Below is a small trained network, with its code and all its weights. Each question gives an input and a target symbol and asks what happens when units are switched off, that is, made to give their printed mean instead of their output.

import numpy as np


def w(rows, s, z=0):
    codes = np.array(rows[::2]) - 128.0
    scale = np.full(codes.shape[1], s)
    scale[-1] = z or s
    return codes * scale


def f(y):
    return y / 2 * (1 + np.tanh(0.7978845608 * (y + 0.044715 * y**3)))


def softmax(a):
    e = np.exp(a - a.max(-1, keepdims=True))
    return e / e.sum(-1, keepdims=True)


def log_softmax(a):
    a = a - a.max(-1, keepdims=True)
    return a - np.log(np.exp(a).sum(-1, keepdims=True))


def net(x, mask):
    ids = ['ΔΞΦηλμσ'.index(c) for c in x.split()]
    T = len(ids)
    res = E[ids] + P[:T]
    q, k, v = (res @ M[0].T for M in (Q, K, V))
    z = softmax(np.where(np.tri(T) > 0, q @ k.T / 3**0.5, -1e9)) @ v
    res = res + np.where(mask[0], z, O[0][:, -1]) @ O[0][:, :-1]
    y = f(res @ A[0][:, :-1].T + A[0][:, -1])
    res = res + np.where(mask[1:9], y, B[0][:, -1]) @ B[0][:, :-1]
    return log_softmax(res[-1] @ U[:, :-1].T + U[:, -1])


Q, K, V, O, A, B = {}, {}, {}, {}, {}, {}
E = w([
[16,143,158,107,43,121,105],'Δ',
[137,148,108,110,94,152,133],'Ξ',
[195,138,88,72,142,166,132],'Φ',
[125,166,158,19,149,236,138],'η',
[199,104,48,78,138,92,57],'λ',
[135,109,132,65,130,55,35],'μ',
[75,115,88,82,136,126,7],'σ',
],0.018)
P = w([
[161,59,165,2,55,157,88],'0',
[111,173,96,60,133,106,129],'1',
[148,61,176,155,73,129,133],'2',
[105,163,98,65,127,99,135],'3',
[156,95,168,152,115,167,110],'4',
[99,167,94,75,122,98,136],'5',
[163,107,172,153,137,167,102],'6',
[96,168,93,83,117,95,132],'7',
[177,119,163,158,149,175,101],'8',
[112,164,84,84,115,82,127],'9',
[178,126,152,168,159,183,109],'10',
[80,165,91,94,104,97,146],'11',
],0.016)
Q[0] = w([
[45,128,46,210,192,108,73],'h1',
[202,138,92,29,61,89,158],'h1',
[191,53,221,254,167,134,152],'h1',
],0.0076)
K[0] = w([
[90,67,92,179,133,149,59],'h1',
[172,107,104,86,122,120,113],'h1',
[156,209,148,250,175,99,163],'h1',
],0.012)
V[0] = w([
[120,173,186,136,135,193,185],'h1',
[93,100,193,120,133,79,147],'h1',
[251,128,181,124,188,159,161],'h1',
],0.013)
O[0] = w([
[133,153,24,207,75,165,99,21],'h1',
[118,50,110,131,107,123,228,5],'h1',
[6,78,119,167,162,103,61,218],'h1',
],0.015,0.0028)
A[0] = w([
[223,213,157,149,33,96,175,119],'n1',
[243,48,29,140,165,149,162,253],'n2',
[145,35,117,71,87,144,168,138],'n3',
[112,152,110,187,106,169,102,126],'n4',
[69,203,131,27,120,126,138,118],'n5',
[38,167,161,152,200,61,191,58],'n6',
[162,77,254,122,86,149,93,238],'n7',
[129,143,108,51,130,60,111,145],'n8',
],0.0093,0.0054)
B[0] = w([
[179,125,82,205,228,169,74,206],'n1',
[65,174,73,60,73,149,71,176],'n2',
[45,107,55,105,145,154,159,192],'n3',
[254,63,129,40,182,119,160,191],'n4',
[139,153,71,182,76,37,127,246],'n5',
[139,128,190,53,217,186,91,163],'n6',
[146,37,89,112,98,143,67,248],'n7',
[140,226,146,204,145,175,204,226],'n8',
],0.0097,0.015)
U = w([
[212,79,228,132,207,225,137,196],'Δ',
[106,103,132,105,148,159,242,170],'Ξ',
[217,114,127,162,141,90,205,29],'Φ',
[52,128,141,193,173,165,167,140],'η',
[133,191,123,144,2,119,196,252],'λ',
[137,72,72,82,15,100,88,140],'μ',
[118,146,109,152,123,184,190,19],'σ',
],0.0059,0.0038)

Each question gives the input, a string of symbols that net reads in full, and the target symbol t.
The units are the heads (3 rows each of Q, K, V and O) and the neurons (one row each of A and B). Each row of codes is followed by its name. A weight is (code - 128) times the scale printed after its matrix; where a second scale follows, it is the last column's (O, A, B and U).
mask holds one flag per unit, heads first, then neurons. A switched-off unit (its flag False) gives its mean, the last column of its rows in O or B, instead of its output. The means were averaged over made-up inputs and are rounded, as every weight is.
A unit's drop is (log p(t) with every unit on - log p(t) with that unit switched off) / (log p(t) with every unit on - log p(t) with every unit switched off).
The circuit of an input: a set's keep is (log p(t) with only the set's units on - log p(t) with every unit switched off) / (log p(t) with every unit on - log p(t) with every unit switched off). Starting from all 9 units, units are removed one at a time, each time the one whose removal leaves the highest keep (on an exact tie, the one counted first), for as long as the keep stays at least 0.8.
units of the circuit, in order: the units of the circuit, biggest drop first
most important unit: the unit with the biggest drop
k most important neurons: the k neurons with the biggest drops, biggest first
drop of u: that unit's drop, to one decimal
input μ η Φ Δ, target Ξ: 3 most important neurons => (n6 n8 n3)
input σ Φ η η λ η η Φ, target Φ: most important unit => h1
input Δ Δ Ξ λ η Φ λ Ξ Ξ Δ, target σ: units of the circuit, in order => (n1 h1 n3 n2)
input σ Φ σ λ σ Ξ, target Φ: units of the circuit, in order => (h1 n5)
input η λ μ Ξ Δ Δ Δ, target Δ: 2 most important neurons => (n1 n5)
input Δ λ Φ η Ξ Φ, target σ: units of the circuit, in order => (n1 h1 n2 n3)
input Φ λ λ, target Δ: 4 most important neurons => (n5 n8 n2 n3)
input η η η η Δ λ Δ, target Δ: 3 most important neurons => (n5 n4 n2)
input η Φ η η Ξ σ Ξ η, target μ: units of the circuit, in order => (h1 n8)
input η Φ σ λ λ, target Δ: 4 most important neurons => (n5 n2 n3 n8)
input Δ Φ Φ Φ σ Ξ Ξ η η σ, target σ: 2 most important neurons => (n1 n2)
input μ Φ η Ξ, target Ξ: units of the circuit, in order => (h1 n3)
input σ Δ Δ η, target Φ: units of the circuit, in order => (n5 h1)
input λ σ σ Ξ Ξ, target Δ: units of the circuit, in order => (n5)
input Φ Ξ Φ η λ Ξ η λ Ξ Δ, target η: units of the circuit, in order => (h1 n7)
input λ η σ μ σ Δ Φ, target μ: 4 most important neurons => (n8 n1 n2 n6)
input η μ Φ, target μ: 3 most important neurons => (n8 n1 n6)
input Δ η η λ Ξ Ξ λ Δ, target σ: drop of n1 => 2.0
input Ξ Φ η, target μ: drop of n8 => 0.3
input λ Δ Δ Δ Δ λ Δ η, target Δ: drop of n6 => 3.4
input λ μ Δ μ Φ Δ μ Δ Φ Φ μ Ξ, target Δ: units of the circuit, in order => (h1)
